Here is a tiny trained network, its code and every weight. The questions are about switching its units off for an input and a class, where a switched-off unit gives its printed mean instead of its output.

import numpy as np


def w(rows, s, z=0):
    codes = np.array(rows[::2]) - 128.0
    scale = np.full(codes.shape[1], s)
    scale[-1] = z or s
    return codes * scale


def f(y):
    return y / 2 * (1 + np.tanh(0.7978845608 * (y + 0.044715 * y**3)))


def log_softmax(a):
    a = a - a.max(-1, keepdims=True)
    return a - np.log(np.exp(a).sum(-1, keepdims=True))


def net(x, mask):
    res = np.array(x, float).reshape(1, 4) / 4 @ E
    y = f(res @ A[0][:, :-1].T + A[0][:, -1])
    res = res + np.where(mask, y, B[0][:, -1]) @ B[0][:, :-1]
    return log_softmax(res[-1] @ U[:, :-1].T + U[:, -1])


A, B = {}, {}
E = w([
[250,145,104],'x0',
[127,128,128],'x1',
[172,57,192],'x2',
[117,212,178],'x3',
],0.011)
A[0] = w([
[219,119,65,118],'neuron 1',
[42,57,174,78],'neuron 2',
[120,155,88,114],'neuron 3',
[76,99,137,86],'neuron 4',
[116,167,94,115],'neuron 5',
[137,3,89,98],'neuron 6',
[109,137,39,140],'neuron 7',
[86,166,110,206],'neuron 8',
[147,92,225,70],'neuron 9',
[149,89,72,223],'neuron 10',
[109,187,113,85],'neuron 11',
[192,163,110,81],'neuron 12',
[150,104,194,93],'neuron 13',
[183,133,115,86],'neuron 14',
[131,191,166,75],'neuron 15',
[101,197,206,75],'neuron 16',
[90,104,128,40],'neuron 17',
[198,160,142,102],'neuron 18',
[93,57,22,94],'neuron 19',
[146,120,218,65],'neuron 20',
[123,182,64,160],'neuron 21',
[148,66,55,86],'neuron 22',
[133,85,74,148],'neuron 23',
[145,97,181,106],'neuron 24',
[128,85,144,19],'neuron 25',
[93,144,171,63],'neuron 26',
[168,223,202,113],'neuron 27',
[67,114,179,101],'neuron 28',
[102,194,228,82],'neuron 29',
[168,16,188,114],'neuron 30',
[113,64,46,63],'neuron 31',
[158,117,140,3],'neuron 32',
[107,191,62,90],'neuron 33',
[125,203,64,63],'neuron 34',
[104,152,51,59],'neuron 35',
[73,101,158,56],'neuron 36',
[16,128,140,26],'neuron 37',
[71,115,146,53],'neuron 38',
[186,149,104,27],'neuron 39',
[158,103,200,166],'neuron 40',
],0.011,0.0048)
B[0] = w([
[63,174,65,247],'neuron 1',
[151,183,70,240],'neuron 2',
[125,101,120,151],'neuron 3',
[143,180,79,171],'neuron 4',
[146,31,125,157],'neuron 5',
[188,182,155,246],'neuron 6',
[128,72,145,203],'neuron 7',
[128,118,158,212],'neuron 8',
[134,97,73,195],'neuron 9',
[128,158,203,226],'neuron 10',
[182,78,136,159],'neuron 11',
[84,171,91,185],'neuron 12',
[127,20,25,170],'neuron 13',
[102,210,59,168],'neuron 14',
[191,132,143,161],'neuron 15',
[207,114,142,200],'neuron 16',
[177,168,68,136],'neuron 17',
[48,214,61,197],'neuron 18',
[254,155,188,237],'neuron 19',
[169,75,101,174],'neuron 20',
[108,91,126,205],'neuron 21',
[198,128,159,201],'neuron 22',
[187,133,199,188],'neuron 23',
[106,65,71,166],'neuron 24',
[189,126,84,126],'neuron 25',
[188,171,99,149],'neuron 26',
[230,112,171,228],'neuron 27',
[140,202,68,197],'neuron 28',
[250,111,139,214],'neuron 29',
[96,115,102,253],'neuron 30',
[231,167,130,197],'neuron 31',
[188,136,13,119],'neuron 32',
[123,37,103,193],'neuron 33',
[146,68,87,183],'neuron 34',
[175,52,60,171],'neuron 35',
[131,177,15,170],'neuron 36',
[165,181,81,231],'neuron 37',
[161,161,50,164],'neuron 38',
[107,194,46,159],'neuron 39',
[94,116,109,208],'neuron 40',
],0.0058,0.0064)
U = w([
[119,219,70,67],'0',
[141,122,145,247],'1',
[222,136,183,45],'2',
[135,14,73,87],'3',
[41,147,248,143],'4',
],0.014,0.015)

Each question gives the input, the list of numbers given to net, and the class t.
The units are the neurons (one row each of A and B). Each row of codes is followed by its name. A weight is (code - 128) times the scale printed after its matrix; where a second scale follows, it is the last column's (A, B and U).
mask holds one flag per neuron, in row order. A switched-off neuron (its flag False) gives its mean, the last column of its row in B, instead of its output. The means were averaged over made-up inputs and are rounded, as every weight is.
A unit's drop is (log p(t) with every unit on - log p(t) with that unit switched off) / (log p(t) with every unit on - log p(t) with every unit switched off).
The circuit of an input: a set's keep is (log p(t) with only the set's units on - log p(t) with every unit switched off) / (log p(t) with every unit on - log p(t) with every unit switched off). Starting from the 12 units with the biggest drops (on a tie, the unit counted first), units are removed one at a time, each time the one whose removal leaves the highest keep (on an exact tie, the one counted first), for as long as the keep stays at least 0.8.
units of the circuit, in order: the units of the circuit, biggest drop first
k most important neurons: the k neurons with the biggest drops, biggest first
drop of u: that unit's drop, to one decimal
input [-7,2,8,-8], class 2: 3 most important neurons => neuron 6; neuron 19; neuron 31
input [-6,5,6,5], class 0: units of the circuit, in order => neuron 28; neuron 2
input [4,3,5,-8], class 2: units of the circuit, in order => neuron 6
input [-7,-4,7,1], class 0: units of the circuit, in order => neuron 2; neuron 28; neuron 36
input [-6,8,-5,6], class 1: units of the circuit, in order => neuron 33; neuron 29
input [-7,-6,6,-8], class 2: units of the circuit, in order => neuron 19; neuron 6
input [-1,6,-7,-5], class 3: units of the circuit, in order => neuron 35; neuron 33
input [4,1,6,-8], class 2: 2 most important neurons => neuron 6; neuron 22
input [5,-7,7,-7], class 1: 4 most important neurons => neuron 6; neuron 1; neuron 30; neuron 10
input [-3,2,3,6], class 2: drop of neuron 27 => 0.2
input [5,2,-7,2], class 3: drop of neuron 34 => 0.1
input [-3,2,2,-4], class 2: drop of neuron 1 => 0.3
